Below is a small trained network, with its code and all its weights. Each question gives an input and a class and asks what happens when units are switched off, that is, made to give their printed mean instead of their output.

import numpy as np


def w(rows, s, z=0):
    codes = np.array(rows[::2]) - 128.0
    scale = np.full(codes.shape[1], s)
    scale[-1] = z or s
    return codes * scale


def norm(h):
    return h / np.sqrt((h * h).mean(-1, keepdims=True) + 1e-5)


def f(y):
    return y / 2 * (1 + np.tanh(0.7978845608 * (y + 0.044715 * y**3)))


def log_softmax(a):
    a = a - a.max(-1, keepdims=True)
    return a - np.log(np.exp(a).sum(-1, keepdims=True))


def net(x, mask):
    res = np.array(x, float).reshape(1, 7) / 4 @ E
    u = 0
    for l in range(2):
        y = f(norm(res) @ A[l][:, :-1].T + A[l][:, -1])
        res = res + np.where(mask[u : u + 10], y, B[l][:, -1]) @ B[l][:, :-1]
        u += 10
    return log_softmax(norm(res)[-1] @ U[:, :-1].T + U[:, -1])


A, B = {}, {}
E = w([
[171,89,39,158,165,209,122,126],'x0',
[135,132,126,119,133,124,132,119],'x1',
[132,144,133,136,125,140,125,131],'x2',
[183,115,129,223,28,102,167,4],'x3',
[49,184,62,199,212,73,138,95],'x4',
[143,134,117,124,132,114,114,130],'x5',
[126,110,125,128,130,115,131,131],'x6',
],0.0036)
A[0] = w([
[61,137,104,190,188,155,189,126,76],'L0N1',
[142,92,4,121,198,234,134,147,4],'L0N2',
[186,139,83,151,138,246,117,171,94],'L0N3',
[42,158,172,74,169,86,141,161,78],'L0N4',
[193,89,3,160,119,213,141,85,35],'L0N5',
[77,174,197,113,50,36,49,119,99],'L0N6',
[85,106,89,88,216,155,35,210,16],'L0N7',
[67,188,96,201,227,93,155,111,75],'L0N8',
[87,190,88,212,210,120,120,125,44],'L0N9',
[200,54,145,23,37,196,87,137,106],'L0N10',
],0.0047,0.0023)
B[0] = w([
[121,83,117,127,139,116,64,130,170],'L0N1',
[190,104,208,36,241,19,149,177,213],'L0N2',
[100,30,202,41,152,69,118,137,193],'L0N3',
[201,105,166,160,119,142,160,121,185],'L0N4',
[207,103,192,163,203,2,186,121,223],'L0N5',
[208,120,175,151,230,38,149,149,194],'L0N6',
[142,175,93,237,113,240,220,107,210],'L0N7',
[97,66,121,11,77,146,34,118,228],'L0N8',
[98,83,129,53,105,100,41,116,197],'L0N9',
[38,96,66,84,108,119,44,96,254],'L0N10',
],0.0049,0.0037)
A[1] = w([
[125,76,133,32,36,172,48,157,12],'L1N1',
[86,218,225,167,99,85,109,179,115],'L1N2',
[29,88,75,68,117,129,49,112,45],'L1N3',
[167,149,201,123,121,66,100,164,127],'L1N4',
[199,213,148,84,130,203,120,141,148],'L1N5',
[196,137,82,232,46,78,154,23,92],'L1N6',
[27,148,43,157,176,113,64,93,47],'L1N7',
[59,172,152,122,184,253,169,212,49],'L1N8',
[76,171,114,94,172,215,171,220,4],'L1N9',
[197,107,145,40,41,169,74,114,11],'L1N10',
],0.0055,0.0031)
B[1] = w([
[48,79,33,95,130,70,38,42,208],'L1N1',
[177,79,114,60,203,70,95,123,154],'L1N2',
[56,143,56,135,15,120,49,16,233],'L1N3',
[154,74,152,102,233,99,147,154,210],'L1N4',
[109,118,113,170,58,155,110,102,134],'L1N5',
[105,179,86,174,97,253,158,190,253],'L1N6',
[81,32,67,60,37,105,59,59,157],'L1N7',
[166,208,85,230,51,199,160,100,197],'L1N8',
[183,199,141,232,67,198,209,150,174],'L1N9',
[17,127,48,130,118,82,42,90,157],'L1N10',
],0.0059,0.0036)
U = w([
[27,35,20,30,12,94,15,38,8],'0',
[217,202,117,233,47,255,240,225,175],'1',
[232,54,213,53,215,56,160,217,215],'2',
],0.0056,0.0018)

Each question gives the input, the list of numbers given to net, and the class t.
The units are the neurons (one row each of A and B). Each row of codes is followed by its name. A weight is (code - 128) times the scale printed after its matrix; where a second scale follows, it is the last column's (A, B and U).
mask holds one flag per neuron, layer by layer. A switched-off neuron (its flag False) gives its mean, the last column of its row in B, instead of its output. The means were averaged over made-up inputs and are rounded, as every weight is.
A unit's drop is (log p(t) with every unit on - log p(t) with that unit switched off) / (log p(t) with every unit on - log p(t) with every unit switched off).
The circuit of an input: a set's keep is (log p(t) with only the set's units on - log p(t) with every unit switched off) / (log p(t) with every unit on - log p(t) with every unit switched off). Starting from the 12 units with the biggest drops (on a tie, the unit counted first), units are removed one at a time, each time the one whose removal leaves the highest keep (on an exact tie, the one counted first), for as long as the keep stays at least 0.8.
circuit, biggest first: the units of the circuit, biggest drop first
top k neurons: the k neurons with the biggest drops, biggest first
top k neurons in layer l: the k neurons of layer l with the biggest drops, biggest first
drop when u is switched off: that unit's drop, to one decimal
input [5,0,-4,0,4,6,-8], class 2: top 2 neurons in layer 0 : [L0N2 L0N5]
input [1,3,-1,5,4,-1,4], class 1: circuit, biggest first : [L1N6]
input [7,4,6,4,-6,-6,-8], class 2: top 3 neurons : [L0N5 L0N8 L1N3]
input [7,-7,3,6,3,-5,-8], class 2: circuit, biggest first : [L0N5 L1N3]
input [7,-7,-1,-3,-5,1,-6], class 2: top 3 neurons : [L0N2 L0N5 L0N8]
input [4,1,-1,-4,-2,-2,7], class 1: top 2 neurons in layer 0 : [L0N7 L0N6]
input [5,-7,0,4,4,-2,-6], class 2: top 2 neurons in layer 0 : [L0N5 L0N10]
input [-8,-2,-8,6,4,-5,8], class 2: top 2 neurons : [L0N6 L0N7]
input [-5,7,-4,-6,5,-4,-2], class 1: top 3 neurons : [L0N7 L0N10 L0N4]
input [5,-5,3,-6,-5,-2,5], class 1: top 2 neurons : [L0N7 L0N8]
input [8,-6,-4,-5,-6,-4,-7], class 2: top 3 neurons : [L0N2 L0N3 L0N8]
input [8,-1,-5,-8,-2,-3,3], class 1: top 2 neurons in layer 1 : [L1N8 L1N9]
input [6,8,7,-3,5,6,-7], class 2: top 3 neurons : [L0N2 L0N10 L0N5]
input [0,3,-7,1,0,-2,3], class 1: top 3 neurons in layer 0 : [L0N8 L0N10 L0N2]
input [-8,-8,-1,3,-4,2,1], class 2: top neuron : [L0N6]
input [6,-2,4,-3,2,3,8], class 2: drop when L0N2 is switched off : 0.1
